Here is a tiny trained network, its code and every weight. The questions are about switching its units off for an input and a target symbol, where a switched-off unit gives its printed mean instead of its output.

import numpy as np


def w(rows, s, z=0):
    codes = np.array(rows[::2]) - 128.0
    scale = np.full(codes.shape[1], s)
    scale[-1] = z or s
    return codes * scale


def norm(h):
    return h / np.sqrt((h * h).mean(-1, keepdims=True) + 1e-5)


def f(y):
    return np.maximum(y, 0)


def softmax(a):
    e = np.exp(a - a.max(-1, keepdims=True))
    return e / e.sum(-1, keepdims=True)


def log_softmax(a):
    a = a - a.max(-1, keepdims=True)
    return a - np.log(np.exp(a).sum(-1, keepdims=True))


def net(x, mask):
    ids = ['γεζηλμξστφψ'.index(c) for c in x.split()]
    T = len(ids)
    res = E[ids] + P[:T]
    u = 0
    for l in range(3):
        q, k, v = (norm(res) @ M[l].T for M in (Q, K, V))
        z = softmax(np.where(np.tri(T) > 0, q @ k.T / 3**0.5, -1e9)) @ v
        res = res + np.where(mask[u], z, O[l][:, -1]) @ O[l][:, :-1]
        u += 1
        y = f(norm(res) @ A[l][:, :-1].T + A[l][:, -1])
        res = res + np.where(mask[u : u + 16], y, B[l][:, -1]) @ B[l][:, :-1]
        u += 16
    return log_softmax(norm(res)[-1] @ U[:, :-1].T + U[:, -1])


Q, K, V, O, A, B = {}, {}, {}, {}, {}, {}
E = w([
[46,177,76,163],'γ',
[74,153,114,170],'ε',
[28,94,77,136],'ζ',
[65,130,104,150],'η',
[14,109,76,156],'λ',
[73,111,92,128],'μ',
[61,182,83,149],'ξ',
[74,142,87,137],'σ',
[124,143,74,118],'τ',
[147,2,104,96],'φ',
[181,166,55,76],'ψ',
],0.016)
P = w([
[118,177,189,46],'0',
[113,117,24,151],'1',
[86,92,202,198],'2',
[110,114,20,145],'3',
[142,119,181,246],'4',
[116,117,18,143],'5',
[157,131,180,232],'6',
[114,117,17,139],'7',
[166,142,178,220],'8',
[113,117,17,139],'9',
[173,146,180,210],'10',
],0.013)
Q[0] = w([
[127,130,64,112],'0.h1',
[162,114,130,129],'0.h1',
[110,77,3,77],'0.h1',
],0.017)
K[0] = w([
[186,224,185,89],'0.h1',
[236,71,56,77],'0.h1',
[123,146,249,2],'0.h1',
],0.0082)
V[0] = w([
[36,124,98,255],'0.h1',
[160,7,195,195],'0.h1',
[93,108,162,67],'0.h1',
],0.0099)
O[0] = w([
[121,77,81,255,106],'0.h1',
[251,146,255,215,2],'0.h1',
[113,237,148,126,219],'0.h1',
],0.0079,0.0042)
A[0] = w([
[158,75,153,112,106],'0.n1',
[119,162,142,135,28],'0.n2',
[87,164,157,212,51],'0.n3',
[100,74,200,66,117],'0.n4',
[254,73,111,61,3],'0.n5',
[177,128,145,81,24],'0.n6',
[172,127,175,195,139],'0.n7',
[142,138,40,126,41],'0.n8',
[123,166,152,111,42],'0.n9',
[105,107,42,203,73],'0.n10',
[179,136,165,117,159],'0.n11',
[115,135,170,122,52],'0.n12',
[100,51,124,86,109],'0.n13',
[228,175,38,138,44],'0.n14',
[117,162,23,135,217],'0.n15',
[131,140,73,116,125],'0.n16',
],0.014,0.0033)
B[0] = w([
[101,82,147,181,151],'0.n1',
[119,96,135,126,131],'0.n2',
[96,102,36,66,166],'0.n3',
[139,192,113,162,150],'0.n4',
[144,3,141,77,169],'0.n5',
[190,147,152,100,142],'0.n6',
[80,79,106,104,179],'0.n7',
[174,68,103,78,181],'0.n8',
[158,113,157,108,138],'0.n9',
[164,154,46,179,225],'0.n10',
[130,87,124,81,150],'0.n11',
[151,124,132,152,130],'0.n12',
[83,189,128,154,165],'0.n13',
[46,188,116,235,164],'0.n14',
[139,33,176,70,250],'0.n15',
[150,102,146,89,178],'0.n16',
],0.024,0.011)
Q[1] = w([
[136,6,202,110],'1.h1',
[182,108,104,92],'1.h1',
[222,126,168,246],'1.h1',
],0.022)
K[1] = w([
[146,58,137,38],'1.h1',
[207,110,44,69],'1.h1',
[45,3,161,156],'1.h1',
],0.017)
V[1] = w([
[166,198,78,141],'1.h1',
[184,189,96,94],'1.h1',
[17,74,127,254],'1.h1',
],0.0096)
O[1] = w([
[117,48,138,133,46],'1.h1',
[120,96,173,154,120],'1.h1',
[136,95,2,46,2],'1.h1',
],0.0098,0.0067)
A[1] = w([
[179,125,195,200,226],'1.n1',
[108,156,99,180,16],'1.n2',
[35,170,95,131,102],'1.n3',
[249,156,122,203,164],'1.n4',
[18,152,88,224,159],'1.n5',
[144,125,145,104,60],'1.n6',
[186,115,168,131,133],'1.n7',
[108,123,202,138,130],'1.n8',
[171,158,188,134,3],'1.n9',
[116,155,44,237,20],'1.n10',
[123,132,162,92,95],'1.n11',
[144,72,142,195,28],'1.n12',
[73,124,85,131,104],'1.n13',
[153,117,155,94,41],'1.n14',
[199,150,129,121,127],'1.n15',
[96,129,115,216,115],'1.n16',
],0.016,0.0027)
B[1] = w([
[108,127,58,53,206],'1.n1',
[164,152,204,82,154],'1.n2',
[145,172,206,107,167],'1.n3',
[194,218,109,6,141],'1.n4',
[235,220,53,80,245],'1.n5',
[99,135,145,149,164],'1.n6',
[175,159,171,110,185],'1.n7',
[165,95,67,167,213],'1.n8',
[208,80,198,147,163],'1.n9',
[82,224,127,48,253],'1.n10',
[101,126,181,174,195],'1.n11',
[114,180,75,205,211],'1.n12',
[175,134,122,81,231],'1.n13',
[85,151,152,163,193],'1.n14',
[157,176,164,109,139],'1.n15',
[204,176,183,110,199],'1.n16',
],0.022,0.0056)
Q[2] = w([
[113,64,180,15],'2.h1',
[86,69,186,204],'2.h1',
[218,146,254,90],'2.h1',
],0.02)
K[2] = w([
[80,136,253,10],'2.h1',
[195,6,221,207],'2.h1',
[233,187,201,78],'2.h1',
],0.017)
V[2] = w([
[239,167,47,10],'2.h1',
[154,250,209,162],'2.h1',
[247,108,157,179],'2.h1',
],0.014)
O[2] = w([
[75,197,121,252,248],'2.h1',
[50,71,98,97,129],'2.h1',
[68,136,23,146,116],'2.h1',
],0.017,0.012)
A[2] = w([
[181,192,43,101,32],'2.n1',
[150,180,38,185,41],'2.n2',
[253,253,39,68,139],'2.n3',
[49,48,110,196,175],'2.n4',
[101,120,120,95,174],'2.n5',
[177,217,236,113,153],'2.n6',
[42,165,92,181,73],'2.n7',
[195,109,64,146,121],'2.n8',
[102,127,241,137,80],'2.n9',
[79,102,28,134,37],'2.n10',
[176,239,167,11,182],'2.n11',
[142,134,224,139,65],'2.n12',
[64,134,78,153,26],'2.n13',
[82,155,24,98,167],'2.n14',
[244,172,87,161,1],'2.n15',
[205,99,128,38,152],'2.n16',
],0.015,0.0038)
B[2] = w([
[81,113,174,117,190],'2.n1',
[172,72,147,57,206],'2.n2',
[153,86,253,119,247],'2.n3',
[79,183,82,153,182],'2.n4',
[170,127,119,130,148],'2.n5',
[101,128,182,48,157],'2.n6',
[85,185,98,197,186],'2.n7',
[182,86,118,125,176],'2.n8',
[168,110,199,134,147],'2.n9',
[167,132,185,126,166],'2.n10',
[144,189,110,69,197],'2.n11',
[123,113,184,91,140],'2.n12',
[147,174,147,147,160],'2.n13',
[108,94,167,129,190],'2.n14',
[34,145,98,111,188],'2.n15',
[83,177,110,210,197],'2.n16',
],0.039,0.015)
U = w([
[126,180,178,65,123],'γ',
[225,179,141,184,87],'ε',
[157,7,146,130,113],'ζ',
[16,81,122,128,40],'η',
[119,103,218,205,62],'λ',
[148,198,76,95,141],'μ',
[161,66,91,190,254],'ξ',
[86,191,117,198,124],'σ',
[219,112,106,120,145],'τ',
[101,88,79,76,136],'φ',
[168,106,63,91,201],'ψ',
],0.018,0.0062)

Each question gives the input, a string of symbols that net reads in full, and the target symbol t.
The units are the heads (3 rows each of Q, K, V and O) and the neurons (one row each of A and B). Each row of codes is followed by its name. A weight is (code - 128) times the scale printed after its matrix; where a second scale follows, it is the last column's (O, A, B and U).
mask holds one flag per unit, layer by layer, with each layer's heads first. A switched-off unit (its flag False) gives its mean, the last column of its rows in O or B, instead of its output. The means were averaged over made-up inputs and are rounded, as every weight is.
A unit's drop is (log p(t) with every unit on - log p(t) with that unit switched off) / (log p(t) with every unit on - log p(t) with every unit switched off).
unit that matters most: the unit with the biggest drop
top k neurons: the k neurons with the biggest drops, biggest first
k most important neurons of layer l: the k neurons of layer l with the biggest drops, biggest first
input μ ε ψ γ γ η, target φ: unit that matters most => 0.h1
input ξ φ ψ μ φ ψ μ γ, target ε: 4 most important neurons of layer 0 => (0.n15 0.n10 0.n14 0.n3)
input μ φ σ ψ ψ λ ψ φ ε ψ, target φ: 3 most important neurons of layer 0 => (0.n15 0.n8 0.n5)
input ξ φ φ μ ξ φ μ ξ φ ψ φ, target ξ: top 3 neurons => (0.n5 0.n7 1.n5)
input σ ψ η φ φ μ ψ ψ, target μ: 3 most important neurons of layer 1 => (1.n5 1.n11 1.n3)
input ξ φ ξ γ ψ ψ φ φ ψ φ, target ε: 4 most important neurons of layer 1 => (1.n5 1.n10 1.n11 1.n8)
input γ ε λ ξ ψ ψ φ φ, target λ: top 2 neurons => (1.n5 0.n15)
input ψ ψ φ ψ ξ ξ ψ φ ξ λ, target η: 3 most important neurons of layer 1 => (1.n10 1.n12 1.n5)
input ξ φ ξ γ, target ε: top 3 neurons => (1.n5 0.n15 2.n16)
input ψ ζ ψ ψ, target η: 3 most important neurons of layer 0 => (0.n3 0.n7 0.n15)
input γ ψ φ φ γ ψ, target λ: top 2 neurons => (1.n5 2.n16)
input ξ ζ γ φ, target ε: top 3 neurons => (1.n5 0.n10 2.n16)
input φ φ φ, target ζ: top 4 neurons => (0.n7 0.n15 0.n10 0.n4)
input ζ φ γ ψ η σ, target ξ: 2 most important neurons of layer 0 => (0.n15 0.n10)
input σ γ γ μ ψ φ, target μ: top 4 neurons => (2.n3 0.n10 2.n16 1.n5)
input ψ φ μ γ ζ γ φ τ, target η: 2 most important neurons of layer 2 => (2.n3 2.n2)
input φ φ φ λ φ ξ, target σ: top neuron => (0.n10)
input φ λ ψ ξ γ ψ ψ φ ψ, target ξ: top 2 neurons => (0.n5 0.n15)
input ψ ψ φ μ φ φ ζ ψ φ σ, target η: 2 most important neurons of layer 1 => (1.n10 1.n5)
input σ η φ φ ψ η φ, target ζ: unit that matters most => 2.h1
input ψ ψ φ φ, target η: 2 most important neurons of layer 1 => (1.n5 1.n10)
input ψ η σ ξ η τ ψ φ ψ, target ζ: top 2 neurons => (0.n5 0.n15)
input ψ φ σ ζ ξ φ φ γ, target η: 2 most important neurons of layer 1 => (1.n10 1.n5)
input ξ γ ψ σ, target ε: 3 most important neurons of layer 2 => (2.n16 2.n15 2.n2)
input φ φ ψ ξ τ φ, target σ: 3 most important neurons of layer 0 => (0.n5 0.n15 0.n6)
input η ζ ζ φ φ γ ξ φ ξ ζ, target ψ: top 3 neurons => (0.n15 1.n5 2.n3)
input γ ψ μ φ ψ, target λ: 2 most important neurons of layer 2 => (2.n11 2.n7)
input φ φ ξ μ ψ φ φ γ, target σ: unit that matters most => 0.n10
